Below are the code and all the weights of a small trained network. Each question names an input and a class and asks about switching units off, where a switched-off unit gives its printed mean instead of its output.

import numpy as np


def w(rows, s, z=0):
    codes = np.array(rows[::2]) - 128.0
    scale = np.full(codes.shape[1], s)
    scale[-1] = z or s
    return codes * scale


def norm(h):
    return h / np.sqrt((h * h).mean(-1, keepdims=True) + 1e-5)


def f(y):
    return y / 2 * (1 + np.tanh(0.7978845608 * (y + 0.044715 * y**3)))


def log_softmax(a):
    a = a - a.max(-1, keepdims=True)
    return a - np.log(np.exp(a).sum(-1, keepdims=True))


def net(x, mask):
    res = np.array(x, float).reshape(1, 7) / 4 @ E
    u = 0
    for l in range(3):
        y = f(norm(res) @ A[l][:, :-1].T + A[l][:, -1])
        res = res + np.where(mask[u : u + 4], y, B[l][:, -1]) @ B[l][:, :-1]
        u += 4
    return log_softmax(norm(res)[-1] @ U[:, :-1].T + U[:, -1])


A, B = {}, {}
E = w([
[2,83,48,79,67,58],'x0',
[129,235,137,165,16,51],'x1',
[125,176,188,107,237,26],'x2',
[112,150,114,135,130,139],'x3',
[119,132,143,119,126,138],'x4',
[203,42,156,131,112,83],'x5',
[169,154,71,46,113,112],'x6',
],0.0084)
A[0] = w([
[60,89,207,217,132,133,3],'L0N1',
[181,80,167,123,149,25,27],'L0N2',
[62,81,88,93,147,44,31],'L0N3',
[181,163,91,4,124,130,26],'L0N4',
],0.015,0.0044)
B[0] = w([
[106,118,79,196,175,55,189],'L0N1',
[155,149,103,80,130,117,198],'L0N2',
[82,150,121,95,95,143,254],'L0N3',
[93,88,127,252,191,67,197],'L0N4',
],0.023,0.0064)
A[1] = w([
[77,204,138,99,243,152,69],'L1N1',
[230,167,212,162,208,137,5],'L1N2',
[71,65,118,72,254,184,72],'L1N3',
[111,234,169,163,77,67,120],'L1N4',
],0.015,0.0032)
B[1] = w([
[180,101,126,54,231,146,236],'L1N1',
[2,211,121,116,113,129,245],'L1N2',
[217,197,180,164,7,53,254],'L1N3',
[208,139,183,118,120,102,252],'L1N4',
],0.016,0.0067)
A[2] = w([
[138,208,156,189,163,209,43],'L2N1',
[69,186,173,187,207,76,251],'L2N2',
[147,102,78,247,58,247,139],'L2N3',
[86,230,139,47,93,196,122],'L2N4',
],0.015,0.0032)
B[2] = w([
[73,141,54,117,46,82,164],'L2N1',
[144,76,115,135,117,174,255],'L2N2',
[143,147,137,49,249,110,179],'L2N3',
[140,64,114,160,127,199,212],'L2N4',
],0.018,0.014)
U = w([
[181,125,78,125,119,141,253],'0',
[153,122,103,138,126,134,238],'1',
[83,124,79,227,183,22,52],'2',
[2,199,91,81,48,177,107],'3',
[180,122,102,125,122,131,161],'4',
[207,180,200,145,46,107,19],'5',
[144,157,139,33,195,144,8],'6',
],0.0096,0.0061)

Each question gives the input, the list of numbers given to net, and the class t.
The units are the neurons (one row each of A and B). Each row of codes is followed by its name. A weight is (code - 128) times the scale printed after its matrix; where a second scale follows, it is the last column's (A, B and U).
mask holds one flag per neuron, layer by layer. A switched-off neuron (its flag False) gives its mean, the last column of its row in B, instead of its output. The means were averaged over made-up inputs and are rounded, as every weight is.
A unit's drop is (log p(t) with every unit on - log p(t) with that unit switched off) / (log p(t) with every unit on - log p(t) with every unit switched off).
The circuit of an input: a set's keep is (log p(t) with only the set's units on - log p(t) with every unit switched off) / (log p(t) with every unit on - log p(t) with every unit switched off). Starting from all 12 units, units are removed one at a time, each time the one whose removal leaves the highest keep (on an exact tie, the one counted first), for as long as the keep stays at least 0.8.
circuit, biggest first: the units of the circuit, biggest drop first
unit that matters most: the unit with the biggest drop
top k neurons: the k neurons with the biggest drops, biggest first
k most important neurons of layer l: the k neurons of layer l with the biggest drops, biggest first
input [-7,4,2,-5,2,3,-5], class 3: top neuron : [L1N2]
input [2,-4,-6,-5,7,-5,-7], class 2: top 4 neurons : [L0N1 L2N4 L1N1 L1N3]
input [8,3,2,5,7,-8,2], class 0: circuit, biggest first : [L1N2 L1N4]
input [-6,-2,4,-3,-2,-5,5], class 3: top 4 neurons : [L1N2 L0N1 L2N1 L0N3]
input [-3,-6,3,-1,0,-4,-6], class 2: top 3 neurons : [L0N1 L0N3 L2N4]
input [-2,1,8,0,3,4,-4], class 6: top 2 neurons : [L0N2 L0N4]
input [-6,4,6,-4,-5,-5,1], class 3: top 2 neurons : [L1N2 L0N3]
input [1,-1,-7,3,-6,-6,0], class 6: circuit, biggest first : [L2N3 L1N2]
input [7,-3,-7,0,2,6,4], class 3: circuit, biggest first : [L0N3 L2N2]
input [-3,4,8,6,4,7,-2], class 6: top 2 neurons : [L0N2 L1N3]
input [-2,-8,5,0,3,0,-5], class 5: top 3 neurons : [L1N3 L0N4 L2N3]
input [-3,-4,8,-3,8,7,8], class 2: 2 most important neurons of layer 1 : [L1N2 L1N4]
input [6,-1,1,1,1,3,-5], class 3: top 2 neurons : [L0N3 L0N4]
input [-8,7,-1,-2,1,4,8], class 2: top 2 neurons : [L0N4 L0N3]
input [2,-5,-6,2,3,3,-8], class 2: top 3 neurons : [L0N1 L2N4 L1N1]
input [0,2,-7,-7,-6,-3,-8], class 2: unit that matters most : L0N1
input [-2,-3,-5,0,-5,4,6], class 2: top 2 neurons : [L0N4 L2N4]
input [-8,6,-4,-4,-1,-1,5], class 3: circuit, biggest first : [L1N2 L0N3]
input [8,3,1,4,2,-8,-1], class 0: 3 most important neurons of layer 1 : [L1N2 L1N4 L1N3]
input [6,8,7,-2,0,5,0], class 5: unit that matters most : L1N4
input [6,1,6,-5,-7,-8,0], class 0: 3 most important neurons of layer 2 : [L2N4 L2N1 L2N3]
input [2,-7,6,-3,-6,2,4], class 5: 2 most important neurons of layer 0 : [L0N1 L0N4]
input [-6,2,0,5,3,0,-8], class 2: 2 most important neurons of layer 0 : [L0N1 L0N3]
input [-8,5,8,-2,2,3,-2], class 3: 2 most important neurons of layer 1 : [L1N2 L1N3]
